Below is a small trained network, with its code and all its weights. Each question gives an input and a target symbol and asks what happens when units are switched off, that is, made to give their printed mean instead of their output.

import numpy as np


def w(rows, s, z=0):
    codes = np.array(rows[::2]) - 128.0
    scale = np.full(codes.shape[1], s)
    scale[-1] = z or s
    return codes * scale


def f(y):
    return y / 2 * (1 + np.tanh(0.7978845608 * (y + 0.044715 * y**3)))


def softmax(a):
    e = np.exp(a - a.max(-1, keepdims=True))
    return e / e.sum(-1, keepdims=True)


def log_softmax(a):
    a = a - a.max(-1, keepdims=True)
    return a - np.log(np.exp(a).sum(-1, keepdims=True))


def net(x, mask):
    ids = ['ΘΣΦΨΩαβγδζλμξπτ'.index(c) for c in x.split()]
    T = len(ids)
    res = E[ids] + P[:T]
    u = 0
    for l in range(3):
        q, k, v = (res @ M[l].T for M in (Q, K, V))
        z = softmax(np.where(np.tri(T) > 0, q @ k.T / 2**0.5, -1e9)) @ v
        res = res + np.where(mask[u], z, O[l][:, -1]) @ O[l][:, :-1]
        u += 1
        y = f(res @ A[l][:, :-1].T + A[l][:, -1])
        res = res + np.where(mask[u : u + 4], y, B[l][:, -1]) @ B[l][:, :-1]
        u += 4
    return log_softmax(res[-1] @ U[:, :-1].T + U[:, -1])


Q, K, V, O, A, B = {}, {}, {}, {}, {}, {}
E = w([
[26,161,125],'Θ',
[192,82,166],'Σ',
[53,147,124],'Φ',
[171,87,178],'Ψ',
[185,71,156],'Ω',
[92,112,220],'α',
[251,88,131],'β',
[77,162,131],'γ',
[235,110,151],'δ',
[203,169,105],'ζ',
[128,187,144],'λ',
[140,192,50],'μ',
[112,215,150],'ξ',
[147,186,143],'π',
[179,121,15],'τ',
],0.017)
P = w([
[241,254,148],'0',
[49,227,125],'1',
[56,167,137],'2',
[59,175,153],'3',
[90,152,160],'4',
[98,164,170],'5',
[103,155,178],'6',
[99,156,174],'7',
[117,166,183],'8',
[156,174,193],'9',
[104,181,188],'10',
[145,175,188],'11',
[129,184,194],'12',
],0.005)
Q[0] = w([
[78,211,182],'0.h1',
[2,25,243],'0.h1',
],0.0043)
K[0] = w([
[147,246,132],'0.h1',
[135,130,196],'0.h1',
],0.012)
V[0] = w([
[90,1,176],'0.h1',
[174,126,65],'0.h1',
],0.0071)
O[0] = w([
[165,198,115,2],'0.h1',
[2,105,148,121],'0.h1',
],0.0064,0.0043)
A[0] = w([
[104,146,119,3],'0.n1',
[60,55,189,73],'0.n2',
[23,69,70,151],'0.n3',
[108,163,2,235],'0.n4',
],0.0093,0.0042)
B[0] = w([
[197,118,105,81],'0.n1',
[240,33,1,168],'0.n2',
[214,179,241,201],'0.n3',
[240,146,67,255],'0.n4',
],0.0068,0.0027)
Q[1] = w([
[50,225,242],'1.h1',
[254,214,225],'1.h1',
],0.006)
K[1] = w([
[134,137,249],'1.h1',
[181,108,122],'1.h1',
],0.011)
V[1] = w([
[84,189,126],'1.h1',
[254,127,116],'1.h1',
],0.0082)
O[1] = w([
[220,109,175,109],'1.h1',
[3,114,122,255],'1.h1',
],0.017,0.0048)
A[1] = w([
[110,9,183,253],'1.n1',
[97,172,147,122],'1.n2',
[147,146,161,119],'1.n3',
[132,213,46,148],'1.n4',
],0.013,0.0066)
B[1] = w([
[163,180,112,254],'1.n1',
[134,94,108,179],'1.n2',
[104,110,164,132],'1.n3',
[249,93,101,182],'1.n4',
],0.011,0.0085)
Q[2] = w([
[99,147,152],'2.h1',
[122,1,192],'2.h1',
],0.0064)
K[2] = w([
[51,210,155],'2.h1',
[75,254,211],'2.h1',
],0.0071)
V[2] = w([
[137,104,131],'2.h1',
[181,113,1],'2.h1',
],0.0076)
O[2] = w([
[64,29,254,119],'2.h1',
[139,24,155,253],'2.h1',
],0.0098,0.0046)
A[2] = w([
[125,52,9,78],'2.n1',
[126,126,229,88],'2.n2',
[90,77,191,126],'2.n3',
[130,42,100,1],'2.n4',
],0.011,0.0088)
B[2] = w([
[101,112,185,254],'2.n1',
[25,129,128,133],'2.n2',
[151,158,203,143],'2.n3',
[104,244,133,181],'2.n4',
],0.011,0.0046)
U = w([
[149,154,161,128],'Θ',
[108,122,62,137],'Σ',
[192,107,129,188],'Φ',
[103,130,83,171],'Ψ',
[151,39,27,254],'Ω',
[175,107,90,234],'α',
[81,131,85,82],'β',
[164,136,131,135],'γ',
[65,124,40,166],'δ',
[106,129,148,52],'ζ',
[115,176,151,72],'λ',
[52,42,196,119],'μ',
[108,214,196,69],'ξ',
[116,158,150,59],'π',
[157,11,213,99],'τ',
],0.012,0.0053)

Each question gives the input, a string of symbols that net reads in full, and the target symbol t.
The units are the heads (2 rows each of Q, K, V and O) and the neurons (one row each of A and B). Each row of codes is followed by its name. A weight is (code - 128) times the scale printed after its matrix; where a second scale follows, it is the last column's (O, A, B and U).
mask holds one flag per unit, layer by layer, with each layer's heads first. A switched-off unit (its flag False) gives its mean, the last column of its rows in O or B, instead of its output. The means were averaged over made-up inputs and are rounded, as every weight is.
A unit's drop is (log p(t) with every unit on - log p(t) with that unit switched off) / (log p(t) with every unit on - log p(t) with every unit switched off).
The circuit of an input: a set's keep is (log p(t) with only the set's units on - log p(t) with every unit switched off) / (log p(t) with every unit on - log p(t) with every unit switched off). Starting from the 12 units with the biggest drops (on a tie, the unit counted first), units are removed one at a time, each time the one whose removal leaves the highest keep (on an exact tie, the one counted first), for as long as the keep stays at least 0.8.
units of the circuit, in order: the units of the circuit, biggest drop first
most important unit: the unit with the biggest drop
top k neurons: the k neurons with the biggest drops, biggest first
top k neurons in layer l: the k neurons of layer l with the biggest drops, biggest first
drop when u is switched off: that unit's drop, to one decimal
input τ α α Σ Θ Φ β π Ω τ λ μ, target μ: most important unit -> 2.n1
input δ τ Ψ, target μ: top 2 neurons in layer 1 -> [1.n4, 1.n1]
input ξ μ τ Ω, target μ: units of the circuit, in order -> [0.n4, 1.h1]
input Θ α π γ τ μ, target μ: units of the circuit, in order -> [0.n4, 2.n1, 1.h1, 2.h1]
input β Θ α λ Ψ Ψ Ω ζ, target Ω: top 2 neurons -> [1.n4, 2.n4]
input Θ ξ τ, target μ: units of the circuit, in order -> [0.n4, 2.n1, 1.h1]
input γ τ Σ β, target μ: units of the circuit, in order -> [1.n4, 2.h1, 1.h1]
input δ ξ λ τ Σ Ψ β α μ, target τ: units of the circuit, in order -> [1.n4, 2.h1]
input α Σ τ Σ, target μ: top 2 neurons in layer 2 -> [2.n4, 2.n3]
input τ μ π π Φ τ Σ, target μ: top 2 neurons in layer 1 -> [1.n4, 1.n2]
input Φ Θ ζ, target Ω: top 2 neurons -> [0.n4, 2.n4]
input Θ α ζ γ ζ Θ γ τ, target μ: top 2 neurons -> [2.n1, 0.n4]
input Ψ μ Ψ τ π τ Ω, target μ: top 2 neurons -> [0.n4, 1.n4]
input ξ μ δ δ μ π τ τ τ Ψ, target μ: units of the circuit, in order -> [1.h1]
input γ μ μ α, target τ: top 2 neurons -> [1.n4, 0.n4]
input Φ α α, target ξ: drop when 1.n3 is switched off -> 0.2
input β λ γ Ω Φ μ, target τ: drop when 2.h1 is switched off -> 0.3
input Σ γ τ Σ ξ τ λ Φ π β τ β, target μ: drop when 1.n3 is switched off -> 0.0
